x =
[[  98.3  127.1  147.9   99.8   70.3  100.5  171.4  118.4]
 [  89.1  138.0  108.4  170.1  121.5   98.1   56.2   74.0]
 [ 205.1  112.4  116.6  182.2  123.7  142.4  129.1  140.2]
 [  83.6  101.8 -169.2  139.4  135.0  157.5  107.9  125.2]
 [  63.6  112.0  200.0  192.7   70.0   68.7  146.7   69.5]
 [ 143.4  108.1  271.6  168.8  111.6   90.5   18.0  196.8]]
Indices start at 1.
row 1 col 1 -> 98.3
row 6 col 7 -> 18.0
row 6 col 3 -> 271.6
row 2 col 4 -> 170.1
row 5 col 6 -> 68.7
row 5 col 3 -> 200.0
row 1 col 6 -> 100.5
row 3 col 4 -> 182.2
row 4 col 6 -> 157.5
row 4 col 2 -> 101.8
row 3 col 1 -> 205.1
row 1 col 7 -> 171.4
row 6 col 1 -> 143.4
row 3 col 6 -> 142.4
row 1 col 4 -> 99.8
row 1 col 2 -> 127.1
row 4 col 8 -> 125.2
row 4 col 5 -> 135.0
row 5 col 1 -> 63.6
row 3 col 5 -> 123.7
row 5 col 2 -> 112.0
row 3 col 2 -> 112.4
row 2 col 7 -> 56.2
row 4 col 1 -> 83.6
row 6 col 4 -> 168.8

arr =
 0.03   0.20   0.12  -0.10   0.18  -0.05  -0.11  -0.21  -0.08  -0.09  -0.06   0.12
-0.13   0.07  -0.02   0.13   0.00   0.02  -0.04  -0.03   0.00   0.07   0.03   0.06
-0.12   0.06  -0.10   0.07   0.03   0.02   0.08  -0.10   0.12   0.05   0.13  -0.06
Indices start at 1.
(1, 1)	0.03
(2, 11)	0.03
(1, 7)	-0.11
(1, 8)	-0.21
(3, 1)	-0.12
(1, 9)	-0.08
(2, 4)	0.13
(2, 12)	0.06
(1, 2)	0.20
(1, 5)	0.18
(3, 11)	0.13
(1, 10)	-0.09
(2, 6)	0.02
(3, 8)	-0.10
(3, 10)	0.05
(1, 11)	-0.06
(3, 2)	0.06
(1, 6)	-0.05
(3, 6)	0.02

A =
[[-14 -13 -12 -12 -13 -12 -13 -12]
 [ -3  -1  -2  -1  -4  -2  -4  -1]
 [ -1  -2  -1  -1  -1   0  -1  -1]
 [-24  62 -18  -2 -42 -45 -55  12]
 [ -5  -2  -6  -5  -5  -7  -6  -4]
 [-11 -12 -11 -11 -10 -11 -10 -11]
 [-15 -17 -12 -12 -14 -12 -13 -14]
 [-14 -13 -13 -13 -14 -13 -14 -13]]
Indices start at 1.
(1, 1)	-14
(2, 8)	-1
(1, 6)	-12
(3, 2)	-2
(1, 8)	-12
(8, 7)	-14
(2, 5)	-4
(2, 3)	-2
(2, 6)	-2
(1, 4)	-12
(8, 6)	-13
(7, 2)	-17
(6, 1)	-11
(5, 5)	-5
(7, 6)	-12
(8, 5)	-14
(7, 1)	-15
(4, 2)	62
(3, 7)	-1
(8, 8)	-13
(8, 2)	-13
(1, 7)	-13
(8, 1)	-14
(1, 3)	-12
(6, 3)	-11
(4, 8)	12
(1, 2)	-13
(2, 7)	-4

W =
[[ -2  -3  -2  -1  -3  -1  -2  -2  -2  -2  -2  -1  -2]
 [-15  -1  38  22 -53  29   7 -44 -32 -14 -24  37 -12]
 [ -9  -6  -1  -5  -7  -2  -4  -9 -10  -8  -8  -2  -6]
 [-12  -8   4  -2 -19   1  -5 -19 -17 -11 -14   3 -10]
 [-13 -15 -19 -15 -14 -18 -16 -12 -12 -14 -13 -18 -15]
 [  4 -14 -63 -42  46 -52 -25  36  25   3  14 -63  -3]
 [ -4  -4  -4  -4  -4  -4  -4  -4  -4  -4  -4  -4  -4]
 [-13 -15 -16 -14 -15 -16 -15 -13 -13 -14 -14 -16 -14]
 [-14 -13 -12 -13 -12 -13 -13 -13 -14 -13 -13 -13 -13]
 [-14  -2  32  18 -44  24   5 -38 -29 -13 -21  31 -11]
 [-13  -3  24  13 -39  17   2 -33 -25 -13 -19  23 -10]
 [-12  -9   0  -5 -15  -2  -6 -17 -16 -12 -13  -1 -11]
 [ -9  -7  -3  -6  -7  -4  -5  -9 -10  -8  -8  -4  -7]
 [ -2  -3  -1  -1  -4  -1  -2  -4  -3  -3  -3  -1  -3]]
Indices start at 1.
row 1 col 1 -> -2
row 2 col 8 -> -44
row 6 col 1 -> 4
row 5 col 2 -> -15
row 5 col 6 -> -18
row 3 col 7 -> -4
row 9 col 2 -> -13
row 14 col 4 -> -1
row 3 col 8 -> -9
row 3 col 3 -> -1
row 3 col 11 -> -8
row 5 col 5 -> -14
row 12 col 12 -> -1
row 8 col 3 -> -16
row 10 col 3 -> 32
row 10 col 12 -> 31
row 11 col 2 -> -3
row 11 col 13 -> -10
row 10 col 13 -> -11
row 5 col 10 -> -14
row 1 col 8 -> -2
row 3 col 10 -> -8
row 1 col 6 -> -1
row 2 col 9 -> -32
row 1 col 2 -> -3
row 7 col 11 -> -4
row 6 col 9 -> 25
row 13 col 4 -> -6
row 13 col 13 -> -7
row 12 col 10 -> -12
row 7 col 6 -> -4
row 1 col 10 -> -2
row 4 col 5 -> -19
row 2 col 5 -> -53
row 4 col 1 -> -12
row 3 col 12 -> -2
row 13 col 6 -> -4
row 10 col 9 -> -29

data =
[[-0.065  0.103  0.107 -0.081]
 [ 0.023  0.000  0.112 -0.162]
 [ 0.029 -0.128 -0.109 -0.099]
 [ 0.007  0.143 -0.104 -0.042]
 [-0.053 -0.037 -0.122  0.136]
 [-0.044 -0.164  0.060  0.003]
 [-0.079  0.118  0.087  0.031]
 [-0.028 -0.028  0.073  0.155]
 [-0.017 -0.142  0.075  0.097]
 [-0.024 -0.178  0.071  0.066]
 [-0.165  0.054 -0.089  0.003]
 [-0.165  0.048 -0.083 -0.014]
 [ 0.103  0.079 -0.058  0.088]
 [ 0.110 -0.068  0.073 -0.101]]
Indices start at 1.
(1, 1) -> -0.065
(2, 4) -> -0.162
(10, 3) -> 0.071
(4, 2) -> 0.143
(3, 4) -> -0.099
(1, 3) -> 0.107
(11, 1) -> -0.165
(7, 4) -> 0.031
(13, 1) -> 0.103
(5, 3) -> -0.122
(5, 1) -> -0.053
(6, 4) -> 0.003
(4, 3) -> -0.104
(8, 4) -> 0.155
(8, 3) -> 0.073
(3, 2) -> -0.128
(5, 4) -> 0.136
(13, 4) -> 0.088
(4, 1) -> 0.007
(12, 4) -> -0.014
(1, 2) -> 0.103
(9, 2) -> -0.142
(8, 1) -> -0.028
(14, 3) -> 0.073
(13, 3) -> -0.058
(10, 1) -> -0.024
(9, 3) -> 0.075
(11, 4) -> 0.003
(8, 2) -> -0.028

m =
-4,51,15,37,-31,-12
10,20,11,31,-39,-10
-1,33,13,27,-23,-1
-17,5,-8,-5,6,15
10,12,1,32,-17,-8
-1,4,-5,14,3,-13
-9,6,-25,16,8,-14
-2,30,2,29,-29,-10
-2,54,18,26,-24,18
-12,-1,-20,1,4,15
4,51,9,46,-43,-8
2,42,5,46,-53,-11
Rows and columns are counted from 1.
(1, 1)	-4
(9, 4)	26
(5, 1)	10
(12, 2)	42
(11, 6)	-8
(12, 1)	2
(5, 4)	32
(1, 4)	37
(1, 6)	-12
(8, 3)	2
(3, 4)	27
(4, 2)	5
(8, 6)	-10
(10, 1)	-12
(12, 5)	-53
(11, 1)	4
(6, 1)	-1
(8, 5)	-29
(9, 6)	18
(11, 2)	51
(7, 3)	-25
(6, 3)	-5
(4, 3)	-8

a =
[[127  97 134 127 105 139  80 173 127 168 133 125 117 137 104 112]
 [ 81 151  94 129 139 229 106 158 103 107 126 164 139 146 144 135]
 [104 166 160 162 139 126 197 135 140  83 145  74 113  69 146 134]
 [198 115 127 137 158  30 109 117 168 129 127 120 129 158 113 148]
 [162 163  84 160 193  83 134 111 167  86 142 116 145 139 157 175]
 [119 113 168 159  99  99 135 174 148 158 162  51  96  68 114 109]
 [149 165 166 133 159  94 195  89 136  56  99 135 127 136 135 144]
 [109 113 114 144 115 158  87 180 131 158 153 108 120 114 121 122]
 [ 93 137  63 157 143 197  76 184 134 144 166 118 138 117 147 145]
 [105 120 190 148  90 124 159 169 131 141 145  67  94  67 112 101]
 [169 126 142 139 149  65 132 122 155 116 126 115 125 137 120 141]
 [ 90 147 144 142 121 177 148 155 116 109 132 115 117 103 133 120]
 [116 139 185 157 115 102 180 149 143 118 148  60 100  64 125 117]]
Indices start at 1.
row 1 col 1	127
row 3 col 12	74
row 3 col 2	166
row 5 col 8	111
row 7 col 14	136
row 11 col 14	137
row 8 col 7	87
row 10 col 9	131
row 8 col 3	114
row 10 col 11	145
row 4 col 6	30
row 11 col 2	126
row 3 col 14	69
row 7 col 11	99
row 1 col 8	173
row 9 col 10	144
row 4 col 14	158
row 8 col 10	158
row 12 col 12	115
row 1 col 10	168
row 2 col 12	164
row 8 col 14	114
row 9 col 9	134
row 7 col 13	127
row 2 col 11	126
row 9 col 4	157
row 10 col 15	112
row 2 col 2	151
row 6 col 3	168
row 7 col 15	135
row 9 col 6	197
row 3 col 1	104
row 7 col 2	165
row 12 col 11	132
row 6 col 11	162
